Each row has a class, written after it.
[  -9 -225   89  448  -60  -61   79  149  -60  -10 -239   73    6 -131
  -18  161 -129  -69  336 -601  128  -73  220 -124  176  261  135 -323
 -340  261 -108 -157  181  234] -> faz
[ 194  -54   99  215   86  244  490  184 -178   -5 -157  -65  122  -74
  150  318  112   -8  175 -421 -109 -101  -77  348   83  545  -74  145
   76   58 -198  -15  201    5] -> sisi
[ 156 -134   99 -166  293 -425 -287 -125 -335 -108   22 -267  130 -101
  160   36   16 -120   80 -101   68  -79 -135  -49 -243   86  147  100
   98  124  -38  -42  182   33] -> noboz
[ 190  107   75  336  259 -288  234   24  -62   62  -60  191  360 -189
  243  281  -58  105  155  -45  132  156 -633  663  401  335  171  411
   82   86 -170  -21  -54 -236] -> sisi
[ 242  327   96  315   90 -237  317  -45  180  -12 -128  222  299 -147
   11  208 -147  186   54  -91  213    8 -435  359  242  183   59  386
  -29   14 -158  -60 -200 -201] -> lifip
[  14   88 -107   18  -62  638  764  -71  203 -218 -327  227   94  -95
 -190   56  -81  327 -181 -247 -283 -124  118  -70  420  225 -111  -37
  -18 -494 -267  107 -226 -189] -> Radof
[  73  -25  217  101 -257  291  430  227  -58  -93 -108 -104   87  -74
   54  200  122   27  154 -367  -35 -294  216  272 -104  317  -72   41
   16  286 -192  -30   59  123] -> sisi
[ 166 -106  110 -269  106 -442 -316 -162 -240 -185   30 -298  -21 -117
  117  -59   39 -122   61  -47  124 -155  -30 -114 -396  -11  134   59
   -7  151  -63 -101  171  167] -> nalud
[-503  243  -44 -521 -157  206  -15   12  617 -215 -119  321  122  373
 -352   48 -324 -127 -376  366  -10   87  228 -300  282 -499 -430  163
 -228  -22   13  258 -458   32] -> Mitak
[ 101 -157   27  465  186 -110  133   90 -175   -3 -305  106  113  -88
   19  133  -91  -65  339 -446  100   94  -55 -184  279  346   50 -202
 -380  -16   -5 -120  269   71] -> Vanut
[-195   87  -64    6 -402  632  769   22  412 -251 -327  254   37  -84
 -263  170 -119  308 -180 -235 -165 -302  317   36  440   40 -183  -54
  -83 -230 -285   61 -371  -83] -> Radof
[ -64 -139   56  360  -58 -103  150   97    5  -14 -250   40   68  -71
  -97   65 -152  -61  244 -480  162  -77  241 -171  111  157   52 -291
 -376  196  -92 -146  170  251] -> nalud
[ 220   54   94   66  -12  196  439   47  -98  -71 -147 -116   45  -28
   20  200   91   54  112 -267  -97  -46   12  109  -78  372 -100   79
   49  -27 -193    8  182   50] -> lifip
[-167 -138  211  404 -323   90  125  255  118  -78 -300  120   36 -183
 -195  143 -177  -47  308 -437  187 -261  355 -107   93   18   75 -262
 -531  369  -79 -187    8  260] -> mipa
[-393   99  -20 -416  183  253   13  127  387  -39 -113  345  252  223
 -120  197 -334 -222 -234  200 -138  276  -25 -182  498 -251 -214  158
  -24   -4   43  331 -430 -152] -> nalud
[ 204   97   22  341   89 -196  126  -56   40  -46 -243   41   25   55
 -280  -68 -192   43  170 -505  131   -2  188 -585 -152  150  -36 -239
 -458  -89   -8 -185  167  161] -> gur
[ -18  230 -110  -51 -181  611  877 -108  315 -284 -353  259   81  -53
 -308   35  -68  397 -233 -222 -225 -162  145 -162  352  109 -218   -1
  -74 -569 -242  115 -334 -202] -> Mitak
[  69 -157   67  465   19  -16  141  120  -74  -18 -301   69   32 -135
  -90  140 -160  -31  330 -561  134  -53  142 -164  110  251  122 -247
 -400  153  -75 -180  191  204] -> Vanut
[-184 -168    6    5 -299  731  831  205  228 -173 -307  287   30 -282
   57  197  -65  229  -16 -276 -296 -199  184  282  646  234   28   -4
   92 -106 -246  178 -320 -148] -> mipa
[ 347  285  -10  254  382 -390  254 -134   35   67 -107  201  347 -103
   82  203 -129  154   43 -102  152  243 -644  389  263  330   99  427
  -17  -98 -173  -24  -45 -247] -> Vanut
[ 358  153    9   74  277  173  508  -28 -167  -46 -197 -102  167   88
   13  147   47   50   69 -320 -118   60  -50  -82 -138  492 -171  189
   17 -222 -126   27  246  -22] -> nalud
[ 187 -124   53 -235  231 -421 -236 -133 -283 -175  -19 -273   74  -42
  112   -4  -45 -126   32  -76  104  -79  -21 -122 -259   34  124   20
   71  151  -17  -54  198  164] -> Vanut
[-114 -180  202  427 -284  -17  180  254   60   13 -236   78  -22 -194
 -129  162 -213  -65  299 -529  197 -270  340  -48   82   65  146 -338
 -364  473 -104 -206   13  283] -> noboz
[ 177 -347  209   73  166 -281 -202  146 -437  -41    5 -159   84 -354
  391  248   82 -148  299 -285    3 -135 -298  428    4  263  423   27
  222  409 -123  -77  145  -10] -> gur
[-146 -144  -54   47 -166  730  771  154  131 -126 -317  279   24 -270
   -2  183  -46  196  -51 -229 -355  -99  133  159  653  250   74  -95
  107 -210 -223  171 -262 -139] -> Radof
[  81 -180  158  253 -145  380  384  254 -240  -90 -102 -103   78 -138
  239  350  246    0  270 -305  -92 -202    0  455   87  452   -7   -5
  130  206 -148   -7  159   47] -> Kiza
[ 299 -253   58   75  528 -404 -297   -3 -539   13    3 -213  154 -254
  321  199  110 -200  239 -296    0   70 -371  155  -73  378  352   77
  205  204  -45  -80  263  -78] -> noboz
[  99 -381  109  -78  272 -339 -233   25 -434  -37  -17 -231   81 -247
  328  243   29 -207  244 -252  -27  -16 -154  244   20  284  336   14
  208  394 -125  -39  243   63] -> Kiza
[-390  169   34 -402  -51  311   43  140  524 -134 -124  345  150  142
 -207  125 -325 -151 -221  309  -45  113   61 -119  371 -349 -216  253
 -106   72   28  233 -508  -72] -> sisi
[  39  -98    2  459  104 -150  123   75  -88   43 -235   40   75   -8
 -114  149 -151  -45  235 -578  121  -20  146 -255   86  224   32 -301
 -358  126  -66 -161  212  209] -> Vanut
[-376  241  -43 -400   90  143   14   61  492  -66 -139  324  285  314
 -269  145 -347 -148 -287  158  -34  184   63 -213  367 -280 -314  221
 -122   29  -21  239 -477 -135] -> mipa
[  59  296 -102  -48 -164  526  895 -102  357 -231 -359  274  -21  -83
 -318    3  -98  394 -194 -366 -237 -187  214 -314  260  181 -216   67
  -92 -579 -265   36 -349 -215] -> Mitak
[  30  318  215  272 -406 -273  285  181  460  -30 -106  319  247 -242
  -35  278 -107  174   62  -83  317 -275 -267  737  217   -2   83  408
 -166  438 -292 -183 -408 -125] -> mipa
[-350  250   11 -397   78  211  109  107  584  -56 -176  373  249  187
 -304  157 -437 -168 -292  179  -57  146   43 -214  421 -256 -262  278
 -156    3  -15  210 -520 -106] -> Radof
[ 191  -43   62  107   65  198  366   99 -151  -20 -135 -117  150   56
   50  208   36  -21  111 -377 -100  -42   90  116  -60  426  -94   43
   50  104 -181    1  200   59] -> nalud
[ -84 -155  101  398 -151  -88  152  172   33   -9 -237   77   -3 -170
  -94  159 -112  -77  309 -578  185 -138  283 -126  127  194   82 -351
 -375  313 -106 -176   91  240] -> noboz
[  86  -58  110  508  -26  -65  219  198   -2   71 -289   76   68 -194
 -104  112 -167  -41  338 -586  195  -98  139 -189   76  203  171 -258
 -360  275  -59 -196   72  193] -> gur
[ 287  -23    8  196  309  186  284   30 -324  -35 -137  -97  146   72
  158  247  192  -26  182 -334 -125  159 -172   76   91  596 -125   85
   30 -171  -79   34  339  -48] -> faz
[-134 -291  108  425  -97   -8   49  197  -69   29 -229   74   49 -136
  -10   86 -181 -122  379 -457  163  -55  237  -39  182  190  174 -299
 -319  375  -59 -144  161  261] -> Mitak
[-111  -11    5  -23 -304  783  833   48  247 -244 -348  253   59 -146
 -198  136 -196  297 -129 -134 -312 -221  305  -16  435  122  -93  -16
   11 -257 -246  133 -290  -88] -> faz
[ 210  -25  180   38 -125  345  486  149 -129  -81 -161  -56   45  -71
   89  163   46   77  147 -229 -119 -123   93  243  -74  381  -44  155
   -4   80 -195   27  131   64] -> lifip
[-118 -162  240  440 -373  172  211  285  128  -61 -259  168   42 -221
  -97  158 -187  -16  330 -384  176 -326  286   59  131   81  116 -241
 -422  393 -102 -199  -34  207] -> Kiza
[ -39 -383  221  -18  -75 -344 -266  173 -289    0   69 -166   -3 -331
  329  261  105 -232  265 -310   36 -241 -118  557  -27  191  367  -37
  171  670 -172 -160  108  129] -> nalud
[  34 -392   65 -158  217 -518 -404  -18 -364  -72   99 -221   91 -157
  378  105    6 -250  217  -23   97  -27 -144  254  -69  189  219   68
  199  378  -33  -79  239   61] -> noboz
[ 186   69   73    3  103  161  435  -19 -129 -123 -149 -183  128   20
    7  103   94   38   47 -250  -53  -87   18   54 -123  376 -159   99
   41 -161 -231    9  232   45] -> sisi
[  42  -69   53  404  137  -62  211   54  -57   34 -325   72  120  -64
 -164  118 -240  -27  258 -463  113    1  134 -298   93  187   83 -230
 -390   90  -72 -131  182  145] -> Kiza
[-338  116   45 -324  176  220   74  223  350  -48 -141  357  313   90
  -40  225 -221 -208 -167   41  -96  217 -160   65  560 -102 -163  203
  -45   75  -40  279 -460 -160] -> nalud
[ 116  -15  101 -257    6 -441 -219 -145  -86 -198   13 -200  -19  -94
   35    0   -9  -68   38  -69  120 -195   23 -108 -366  -55   49   91
    2  152  -42 -110   59  102] -> nalud
[ 331   28   51  292  365  240  441   76 -342   61 -121 -104  206  -43
  166  229  188   -2  176 -321 -138   95 -259  149   72  625  -36   87
  176 -174  -96   38  272 -154] -> Kiza
[ 296    0   15  145  225  155  412   20 -234  -20 -117 -108  104   20
  122  211  148   42  139 -295 -160  109 -152  149   -3  534  -81  122
  108 -116 -152   33  283  -76] -> mipa
[ 272  -18   59  186  330  289  420   86 -355    0 -160  -84  197  -28
  132  232  173   17  198 -314 -250  131 -168   53   68  567  -79  130
   92 -129  -30   81  274 -115] -> sisi
[ 134  243   86  343   68 -222  333  -21   74   -3 -151  205  358 -135
   68  281  -84  173   93  -51  240   11 -489  552  346  217   46  354
  -21   -1 -191  -33 -166 -238] -> mipa
[ 317   26   37  329  280  268  513  121 -304   70 -172  -33  119  -67
  165  348  222   45  197 -468 -198   91 -231  231  138  649    0  103
  135 -140 -127   59  248 -118] -> Kiza
[ 144 -167   64 -164  274 -487 -238 -117 -271 -105    9 -225  135 -132
  179   81  -24 -127  128 -184   57  -45 -156   36 -164  162  176   75
  127  177  -96  -77  174   67] -> sisi
[-123  -48  -84   24  -97  655  830   40  166 -190 -316  216   86 -250
  -54  133  -35  234  -83 -295 -303 -109  116    4  624  307  -47  -76
  166 -423 -265  172 -263 -228] -> gur
[-406  166  -31 -355  260  218  -36   69  378   -9 -127  313  322  231
 -178  144 -366 -217 -221  206  -30  270  -54 -195  479 -236 -231  217
  -48  -22   63  277 -435 -161] -> lifip
[-363  132   39 -350  163  322   52  222  389  -66 -124  327  258  121
  -69  201 -227 -196 -211  112  -78  174 -104  -20  523 -212 -168  216
  -25   17    5  301 -465 -165] -> Vanut
[ 148 -127  130 -185  126 -488 -212  -83 -189 -205    6 -220   62 -124
  201   33   11 -121  143  -30  148 -149 -133   60 -258   86   93  166
   54  196  -72 -140  199   59] -> faz
[ -32  122 -111   15 -101  649  899  -79  241 -216 -329  223   55 -130
 -217   85 -114  334 -196 -227 -287 -114  150 -211  458  165 -128  -11
   71 -564 -197  151 -325 -219] -> nalud
[  19 -212   99 -226  -14 -418 -247   -8 -137 -187   15 -228   10 -156
  154  112   -3 -123   81 -100  109 -224   12  182 -194  -20  132   67
   98  355 -116 -108   80  117] -> mipa
[-123  -97  233  251 -439  -53   81  190  158 -131 -219   57  -51  -95
 -186  -24 -186   -3  262 -358  278 -362  424 -117 -192 -100   20 -242
 -542  427 -109 -255   28  320] -> faz
[ 262 -115   97 -215  218 -532 -250 -110 -264 -194   53 -240   54 -149
  226   46   78  -66   88 -168   84  -75 -192    5 -261  128  163  146
   90  106  -83  -73  147   23] -> faz
[ -17  -24  -76   96  -16  679  869  103   76 -109 -320  296   92 -241
  -33  209  -25  265 -107 -367 -387  -65   32  100  654  353    9  -92
  141 -377 -229  174 -256 -228] -> faz
[ 120  233   78  318  151 -290  332   68  159  100  -84  219  349 -150
  116  337 -139   82   83  -66  225   60 -542  621  337  216  105  424
   60  173 -164  -36 -187 -188] -> Kiza
[ 252  348   48  223  219 -323  303 -135  116   32 -141  232  341  -80
   45  204 -119  205   54 -131  180  155 -590  441  250  226   57  402
  -62  -36 -174  -10 -154 -210] -> nalud
[  93   41  174  115 -207  327  483  177  -25 -128 -158  -67   50 -101
   13  235  150   35  108 -226  -63 -232   62  239   29  324 -175   60
    1   55 -149  -12   82   43] -> gur
[ 113  184  132  333   67 -226  234   50   92   70 -112  270  366 -158
   86  288 -175  119   98 -112  191   43 -451  679  366  239  177  370
  -37  296 -261  -50 -178 -158] -> gur
[-470  147   21 -459  -56  246  -73  121  490  -74  -80  308  206  211
 -241  142 -288 -202 -296  262  -51  101   61  -44  379 -376 -212  168
 -111  153    3  250 -505  -18] -> sisi
[ 177   42  -16  276  218 -130  165 -193 -100  -63 -285   10   31   99
 -219 -104 -200   73  199 -383  106  129  167 -674  -99  176  -30 -165
 -468 -281   25  -78  273  131] -> sisi
[ -58  -56 -176  -45   76  642  713 -109   54 -143 -288  213   55  -79
  -30   25  -67  245  -86 -209 -374   75  139 -115  491  360  -90  -36
  119 -520 -221  216  -85 -186] -> lifip
[ 164  -67  128 -189   54 -394 -272  -81 -217 -130   25 -193   29 -170
   95   60   64  -65   72 -161   58 -150 -117   44 -255    8  198   23
   27  230  -65 -108   21  100] -> nalud
[ 281   88  178  155    6  332  450  101 -161 -132 -179  -79   97  -38
   53  146  128   76  158 -225  -73 -131  -15   18 -108  389 -133  157
  -47 -139  -68    0  167   -1] -> faz
[ -47   41  -13 -104 -293  686  787   22  320 -229 -272  212   31 -171
 -195   -1 -187  283 -181 -102 -253 -233  318  -95  350   93 -115  -24
   11 -270 -256  111 -340  -84] -> sisi
[ 234  -88  104  166   15  281  498  169 -232   18 -144  -63   47  -78
  136  259   93   49  157 -388 -170  -45    1  330   62  524   -4   20
  126   83 -215   36  175   30] -> Kiza
